Below are the code and all the weights of a small trained network. Each question names an input and a class and asks about switching units off, where a switched-off unit gives its printed mean instead of its output.

import numpy as np


def w(rows, s, z=0):
    codes = np.array(rows[::2]) - 128.0
    scale = np.full(codes.shape[1], s)
    scale[-1] = z or s
    return codes * scale


def f(y):
    return y / 2 * (1 + np.tanh(0.7978845608 * (y + 0.044715 * y**3)))


def log_softmax(a):
    a = a - a.max(-1, keepdims=True)
    return a - np.log(np.exp(a).sum(-1, keepdims=True))


def net(x, mask):
    res = np.array(x, float).reshape(1, 7) / 4 @ E
    y = f(res @ A[0][:, :-1].T + A[0][:, -1])
    res = res + np.where(mask, y, B[0][:, -1]) @ B[0][:, :-1]
    return log_softmax(res[-1] @ U[:, :-1].T + U[:, -1])


A, B = {}, {}
E = w([
[114,216,48,154],'x0',
[63,61,79,93],'x1',
[153,110,104,135],'x2',
[110,96,118,119],'x3',
[132,71,125,162],'x4',
[214,27,208,67],'x5',
[101,157,117,2],'x6',
],0.0073)
A[0] = w([
[138,182,192,173,139],'n0',
[2,145,75,80,164],'n1',
[100,176,153,96,115],'n2',
[165,121,198,133,169],'n3',
[150,188,189,77,104],'n4',
[203,110,147,89,231],'n5',
[104,149,204,26,139],'n6',
[106,112,136,201,189],'n7',
[149,101,151,73,120],'n8',
[155,132,111,208,185],'n9',
[176,167,144,143,211],'n10',
[151,196,146,36,225],'n11',
[107,109,107,193,205],'n12',
[171,79,116,122,254],'n13',
[144,217,161,113,178],'n14',
[106,51,122,184,205],'n15',
[71,142,95,111,88],'n16',
[61,214,70,142,123],'n17',
[167,143,242,48,164],'n18',
[142,127,155,89,182],'n19',
[144,65,127,91,150],'n20',
[158,94,98,103,106],'n21',
[204,111,71,12,183],'n22',
[156,162,152,214,155],'n23',
[93,80,91,155,193],'n24',
[100,158,98,143,41],'n25',
],0.011,0.0033)
B[0] = w([
[229,200,86,159,170],'n0',
[49,83,97,24,248],'n1',
[170,144,81,99,155],'n2',
[209,151,144,237,175],'n3',
[208,42,70,121,165],'n4',
[77,22,79,217,200],'n5',
[168,84,119,53,209],'n6',
[70,199,246,150,182],'n7',
[162,87,116,133,173],'n8',
[95,206,185,194,197],'n9',
[110,140,77,253,172],'n10',
[161,43,2,109,221],'n11',
[59,191,243,165,187],'n12',
[38,90,223,177,189],'n13',
[174,116,89,156,189],'n14',
[65,199,186,115,195],'n15',
[126,68,192,44,167],'n16',
[90,209,106,45,254],'n17',
[229,68,80,138,223],'n18',
[188,48,85,123,162],'n19',
[117,91,124,124,184],'n20',
[128,44,6,84,143],'n21',
[30,41,38,115,221],'n22',
[138,220,117,178,198],'n23',
[31,182,252,81,175],'n24',
[140,203,145,62,154],'n25',
],0.0049,0.0079)
U = w([
[254,125,132,111,4],'0',
[115,231,114,254,165],'1',
[40,25,62,184,176],'2',
[99,192,88,3,45],'3',
[28,153,172,167,216],'4',
],0.0074,0.0018)

Each question gives the input, the list of numbers given to net, and the class t.
The units are the neurons (one row each of A and B). Each row of codes is followed by its name. A weight is (code - 128) times the scale printed after its matrix; where a second scale follows, it is the last column's (A, B and U).
mask holds one flag per neuron, in row order. A switched-off neuron (its flag False) gives its mean, the last column of its row in B, instead of its output. The means were averaged over made-up inputs and are rounded, as every weight is.
A unit's drop is (log p(t) with every unit on - log p(t) with that unit switched off) / (log p(t) with every unit on - log p(t) with every unit switched off).
The circuit of an input: a set's keep is (log p(t) with only the set's units on - log p(t) with every unit switched off) / (log p(t) with every unit on - log p(t) with every unit switched off). Starting from the 12 units with the biggest drops (on a tie, the unit counted first), units are removed one at a time, each time the one whose removal leaves the highest keep (on an exact tie, the one counted first), for as long as the keep stays at least 0.8.
units of the circuit, in order: the units of the circuit, biggest drop first
unit that matters most: the unit with the biggest drop
k most important neurons: the k neurons with the biggest drops, biggest first
drop of u: that unit's drop, to one decimal
input [-4,-1,4,-7,-4,1,2], class 2: unit that matters most => n5
input [8,4,-8,-1,6,-5,0], class 3: units of the circuit, in order => (n17, n1)
input [-8,5,-2,5,6,7,-8], class 4: units of the circuit, in order => (n15, n24)
input [-6,0,4,-4,-5,5,3], class 2: 2 most important neurons => (n22, n5)
input [-6,-3,3,-2,5,3,5], class 2: units of the circuit, in order => (n5, n22)
input [-5,-6,6,-8,-6,2,-4], class 1: 2 most important neurons => (n10, n23)
input [8,1,0,8,4,-7,-3], class 3: 3 most important neurons => (n17, n1, n25)
input [-2,5,8,-8,1,-1,-7], class 1: drop of n1 => 0.3
input [-2,-1,-1,-8,6,6,4], class 2: drop of n5 => 0.3
input [-5,-1,-2,0,2,2,5], class 2: drop of n5 => 0.2
input [7,-2,6,7,5,0,-1], class 1: 2 most important neurons => (n1, n22)
